Below are the code and all the weights of a small trained network. Each question names an input and a class and asks about switching units off, where a switched-off unit gives its printed mean instead of its output.

import numpy as np


def w(rows, s, z=0):
    codes = np.array(rows[::2]) - 128.0
    scale = np.full(codes.shape[1], s)
    scale[-1] = z or s
    return codes * scale


def f(y):
    return y / 2 * (1 + np.tanh(0.7978845608 * (y + 0.044715 * y**3)))


def log_softmax(a):
    a = a - a.max(-1, keepdims=True)
    return a - np.log(np.exp(a).sum(-1, keepdims=True))


def net(x, mask):
    res = np.array(x, float).reshape(1, 2) / 4 @ E
    y = f(res @ A[0][:, :-1].T + A[0][:, -1])
    res = res + np.where(mask, y, B[0][:, -1]) @ B[0][:, :-1]
    return log_softmax(res[-1] @ U[:, :-1].T + U[:, -1])


A, B = {}, {}
E = w([
[39,180,151,202],'x0',
[79,159,10,135],'x1',
],0.012)
A[0] = w([
[117,145,183,138,195],'N0',
[249,78,190,86,188],'N1',
[229,102,168,94,196],'N2',
[47,201,7,134,189],'N3',
[101,221,125,152,89],'N4',
[184,119,70,48,101],'N5',
[85,152,15,173,148],'N6',
[85,96,132,158,139],'N7',
[114,154,173,180,144],'N8',
[189,65,102,38,254],'N9',
[71,172,116,127,222],'N10',
[239,162,132,73,201],'N11',
],0.015,0.0056)
B[0] = w([
[146,138,118,144,163],'N0',
[157,36,88,122,216],'N1',
[157,76,107,148,196],'N2',
[102,39,123,66,250],'N3',
[103,145,100,117,169],'N4',
[140,156,33,188,182],'N5',
[110,73,185,85,220],'N6',
[139,99,133,140,147],'N7',
[83,149,123,147,166],'N8',
[133,132,19,123,213],'N9',
[83,126,174,147,184],'N10',
[125,118,9,150,188],'N11',
],0.014,0.02)
U = w([
[127,171,82,102,83],'0',
[174,193,120,70,3],'1',
[104,108,84,114,177],'2',
[215,134,72,176,132],'3',
[121,248,143,180,217],'4',
[140,85,211,93,168],'5',
],0.017,0.0067)

Each question gives the input, the list of numbers given to net, and the class t.
The units are the neurons (one row each of A and B). Each row of codes is followed by its name. A weight is (code - 128) times the scale printed after its matrix; where a second scale follows, it is the last column's (A, B and U).
mask holds one flag per neuron, in row order. A switched-off neuron (its flag False) gives its mean, the last column of its row in B, instead of its output. The means were averaged over made-up inputs and are rounded, as every weight is.
A unit's drop is (log p(t) with every unit on - log p(t) with that unit switched off) / (log p(t) with every unit on - log p(t) with every unit switched off).
The circuit of an input: a set's keep is (log p(t) with only the set's units on - log p(t) with every unit switched off) / (log p(t) with every unit on - log p(t) with every unit switched off). Starting from all 12 units, units are removed one at a time, each time the one whose removal leaves the highest keep (on an exact tie, the one counted first), for as long as the keep stays at least 0.8.
circuit, biggest first: the units of the circuit, biggest drop first
k most important neurons: the k neurons with the biggest drops, biggest first
drop when u is switched off: that unit's drop, to one decimal
input [3,0], class 5: circuit, biggest first => (N9, N11)
input [5,0], class 5: circuit, biggest first => (N9, N11)
input [4,-4], class 4: 3 most important neurons => (N3, N6, N1)
input [6,-7], class 4: 2 most important neurons => (N3, N6)
input [5,-5], class 4: 2 most important neurons => (N3, N6)
input [2,-8], class 3: most important neuron => (N3)
input [3,-8], class 3: 2 most important neurons => (N6, N3)
input [7,-7], class 4: drop when N3 is switched off => 0.2
input [-2,-1], class 3: drop when N3 is switched off => 0.1
input [7,-6], class 4: drop when N3 is switched off => 0.1
